Below are the code and all the weights of a small trained network. Each question names an input and a target symbol and asks about switching units off, where a switched-off unit gives its printed mean instead of its output.

import numpy as np


def w(rows, s, z=0):
    codes = np.array(rows[::2]) - 128.0
    scale = np.full(codes.shape[1], s)
    scale[-1] = z or s
    return codes * scale


def norm(h):
    return h / np.sqrt((h * h).mean(-1, keepdims=True) + 1e-5)


def f(y):
    return y / 2 * (1 + np.tanh(0.7978845608 * (y + 0.044715 * y**3)))


def softmax(a):
    e = np.exp(a - a.max(-1, keepdims=True))
    return e / e.sum(-1, keepdims=True)


def log_softmax(a):
    a = a - a.max(-1, keepdims=True)
    return a - np.log(np.exp(a).sum(-1, keepdims=True))


def net(x, mask):
    ids = ['αδεζλτψω'.index(c) for c in x.split()]
    T = len(ids)
    res = E[ids] + P[:T]
    r = norm(res)
    for j in range(3):
        rows = slice(3 * j, 3 * j + 3)
        q, k, v = (r @ M[0][rows].T for M in (Q, K, V))
        z = softmax(np.where(np.tri(T) > 0, q @ k.T / 3**0.5, -1e9)) @ v
        o = O[0][rows]
        res = res + np.where(mask[j], z, o[:, -1]) @ o[:, :-1]
    y = f(norm(res) @ A[0][:, :-1].T + A[0][:, -1])
    res = res + np.where(mask[3:11], y, B[0][:, -1]) @ B[0][:, :-1]
    return log_softmax(norm(res)[-1] @ U[:, :-1].T + U[:, -1])


Q, K, V, O, A, B = {}, {}, {}, {}, {}, {}
E = w([
[82,73,150,104,217,65,165],'α',
[198,162,124,192,170,54,97],'δ',
[49,140,13,146,91,136,108],'ε',
[172,166,177,39,155,103,56],'ζ',
[102,182,138,163,11,182,50],'λ',
[203,67,122,115,55,253,118],'τ',
[188,154,27,107,99,86,167],'ψ',
[84,197,172,185,148,85,236],'ω',
],0.0032)
P = w([
[75,1,160,117,23,46,91],'0',
[92,48,150,109,71,30,109],'1',
[114,70,138,109,100,34,117],'2',
[125,91,137,114,120,38,118],'3',
[136,104,135,116,135,55,131],'4',
[137,116,130,120,145,69,136],'5',
[142,129,124,121,160,80,132],'6',
[145,141,125,123,168,96,135],'7',
[147,161,119,120,182,108,129],'8',
[148,175,113,125,188,127,133],'9',
[151,194,101,127,196,143,132],'10',
[154,208,94,143,210,163,132],'11',
[158,214,86,142,218,162,131],'12',
],0.0019)
Q[0] = w([
[202,225,46,117,149,123,155],'head 0',
[98,150,130,48,81,226,122],'head 0',
[196,121,154,168,166,80,65],'head 0',
[251,152,32,176,63,123,113],'head 1',
[115,229,114,227,115,63,254],'head 1',
[198,187,207,104,146,111,72],'head 1',
[156,147,146,105,125,177,138],'head 2',
[151,90,182,151,155,192,170],'head 2',
[96,158,150,133,85,169,95],'head 2',
],0.0077)
K[0] = w([
[144,183,85,190,172,187,85],'head 0',
[124,128,123,77,105,214,177],'head 0',
[180,105,141,192,137,89,127],'head 0',
[154,255,42,144,83,240,96],'head 1',
[49,213,112,230,134,83,208],'head 1',
[164,199,192,77,146,113,106],'head 1',
[163,115,138,150,69,156,110],'head 2',
[163,74,161,124,109,166,153],'head 2',
[58,131,175,150,96,136,74],'head 2',
],0.0092)
V[0] = w([
[110,102,193,103,46,61,173],'head 0',
[132,208,107,207,250,180,123],'head 0',
[58,96,58,88,116,131,169],'head 0',
[215,27,166,95,104,99,176],'head 1',
[209,185,186,201,97,179,71],'head 1',
[195,252,78,183,201,196,177],'head 1',
[180,73,124,49,117,159,229],'head 2',
[127,131,148,159,90,228,98],'head 2',
[153,43,184,134,39,161,133],'head 2',
],0.0027)
O[0] = w([
[85,123,149,69,190,150,184,177],'head 0',
[128,177,57,225,45,89,115,31],'head 0',
[159,67,117,156,184,138,151,157],'head 0',
[58,181,43,174,89,193,83,86],'head 1',
[46,133,93,57,109,86,240,30],'head 1',
[72,57,216,60,149,46,89,23],'head 1',
[112,186,87,74,163,111,46,67],'head 2',
[195,158,95,170,138,43,134,6],'head 2',
[107,190,150,138,137,5,135,105],'head 2',
],0.0028,0.0016)
A[0] = w([
[2,93,141,132,61,144,82,107],'neuron 0',
[107,88,106,213,169,165,108,48],'neuron 1',
[140,238,172,165,198,196,164,3],'neuron 2',
[44,70,140,81,206,45,112,112],'neuron 3',
[52,125,216,139,89,82,191,47],'neuron 4',
[141,145,61,147,110,120,139,159],'neuron 5',
[121,186,97,169,86,113,134,74],'neuron 6',
[134,234,114,166,237,93,122,81],'neuron 7',
],0.0054,0.0025)
B[0] = w([
[133,32,124,183,149,198,205,145],'neuron 0',
[164,213,137,42,96,114,103,252],'neuron 1',
[188,145,83,58,206,218,88,135],'neuron 2',
[132,118,127,179,27,125,139,206],'neuron 3',
[139,165,112,112,141,109,67,180],'neuron 4',
[123,165,186,127,133,157,84,248],'neuron 5',
[179,191,111,2,44,126,81,128],'neuron 6',
[87,85,108,105,167,222,159,251],'neuron 7',
],0.0053,0.0015)
U = w([
[126,74,117,189,70,208,167,252],'α',
[172,213,118,103,71,123,64,162],'δ',
[234,88,116,159,208,109,145,131],'ε',
[88,66,242,50,148,113,132,51],'ζ',
[126,152,81,76,136,89,254,75],'λ',
[114,117,116,126,139,128,139,5],'τ',
[82,60,31,125,147,90,64,115],'ψ',
[47,161,171,212,178,106,130,188],'ω',
],0.0079,0.0028)

Each question gives the input, a string of symbols that net reads in full, and the target symbol t.
The units are the heads (3 rows each of Q, K, V and O) and the neurons (one row each of A and B). Each row of codes is followed by its name. A weight is (code - 128) times the scale printed after its matrix; where a second scale follows, it is the last column's (O, A, B and U).
mask holds one flag per unit, heads first, then neurons. A switched-off unit (its flag False) gives its mean, the last column of its rows in O or B, instead of its output. The means were averaged over made-up inputs and are rounded, as every weight is.
A unit's drop is (log p(t) with every unit on - log p(t) with that unit switched off) / (log p(t) with every unit on - log p(t) with every unit switched off).
The circuit of an input: a set's keep is (log p(t) with only the set's units on - log p(t) with every unit switched off) / (log p(t) with every unit on - log p(t) with every unit switched off). Starting from all 11 units, units are removed one at a time, each time the one whose removal leaves the highest keep (on an exact tie, the one counted first), for as long as the keep stays at least 0.8.
units of the circuit, in order: the units of the circuit, biggest drop first
k most important neurons: the k neurons with the biggest drops, biggest first
which heads matter: for each layer, one digit per head in row order, 1 if its drop is at least 0.15 and else 0, layers parted by /
drop when u is switched off: that unit's drop, to one decimal
input ω τ ψ, target ψ: 3 most important neurons -> (neuron 1; neuron 6; neuron 2)
input ψ α δ ε α δ ω δ, target ω: units of the circuit, in order -> (head 1; head 0; neuron 2; neuron 7)
input ζ λ λ ε ε ε ε, target δ: units of the circuit, in order -> (neuron 1; head 1)
input λ ψ τ ε λ δ λ τ ζ ψ τ, target δ: which heads matter -> 011
input ω ζ ε λ α ε, target δ: units of the circuit, in order -> (head 1; neuron 1)
input δ δ ψ ε δ ζ ω α τ λ τ ψ, target λ: which heads matter -> 010
input λ ω δ, target δ: units of the circuit, in order -> (head 0; neuron 6)
input α ζ ω ε, target α: units of the circuit, in order -> (neuron 0)
input ω ζ ψ α δ τ ε ψ, target ε: which heads matter -> 010
input τ ε δ τ λ, target α: 2 most important neurons -> (neuron 0; neuron 1)
input α τ ε λ α α ζ ε δ, target δ: which heads matter -> 100
input δ α ψ ω δ, target α: 3 most important neurons -> (neuron 7; neuron 4; neuron 1)
input ε τ ζ τ ε δ ζ α, target α: 2 most important neurons -> (neuron 3; neuron 7)
input ε δ α α τ δ α α ψ α δ ε ζ, target ζ: units of the circuit, in order -> (head 1)
input ε δ ε λ α, target α: 2 most important neurons -> (neuron 3; neuron 6)
input δ δ α ω α ζ τ ζ τ δ α τ, target δ: drop when neuron 7 is switched off -> 0.1
input ψ ε ψ ε τ δ λ, target α: drop when neuron 1 is switched off -> 0.1
input ω ω δ δ τ ε α ζ ψ, target ε: drop when neuron 2 is switched off -> 0.1
input τ ω ψ ζ ε ω δ ψ, target δ: drop when neuron 4 is switched off -> 0.0
input ζ ε τ α δ ε τ τ ζ δ ψ, target δ: most important neuron -> (neuron 5)
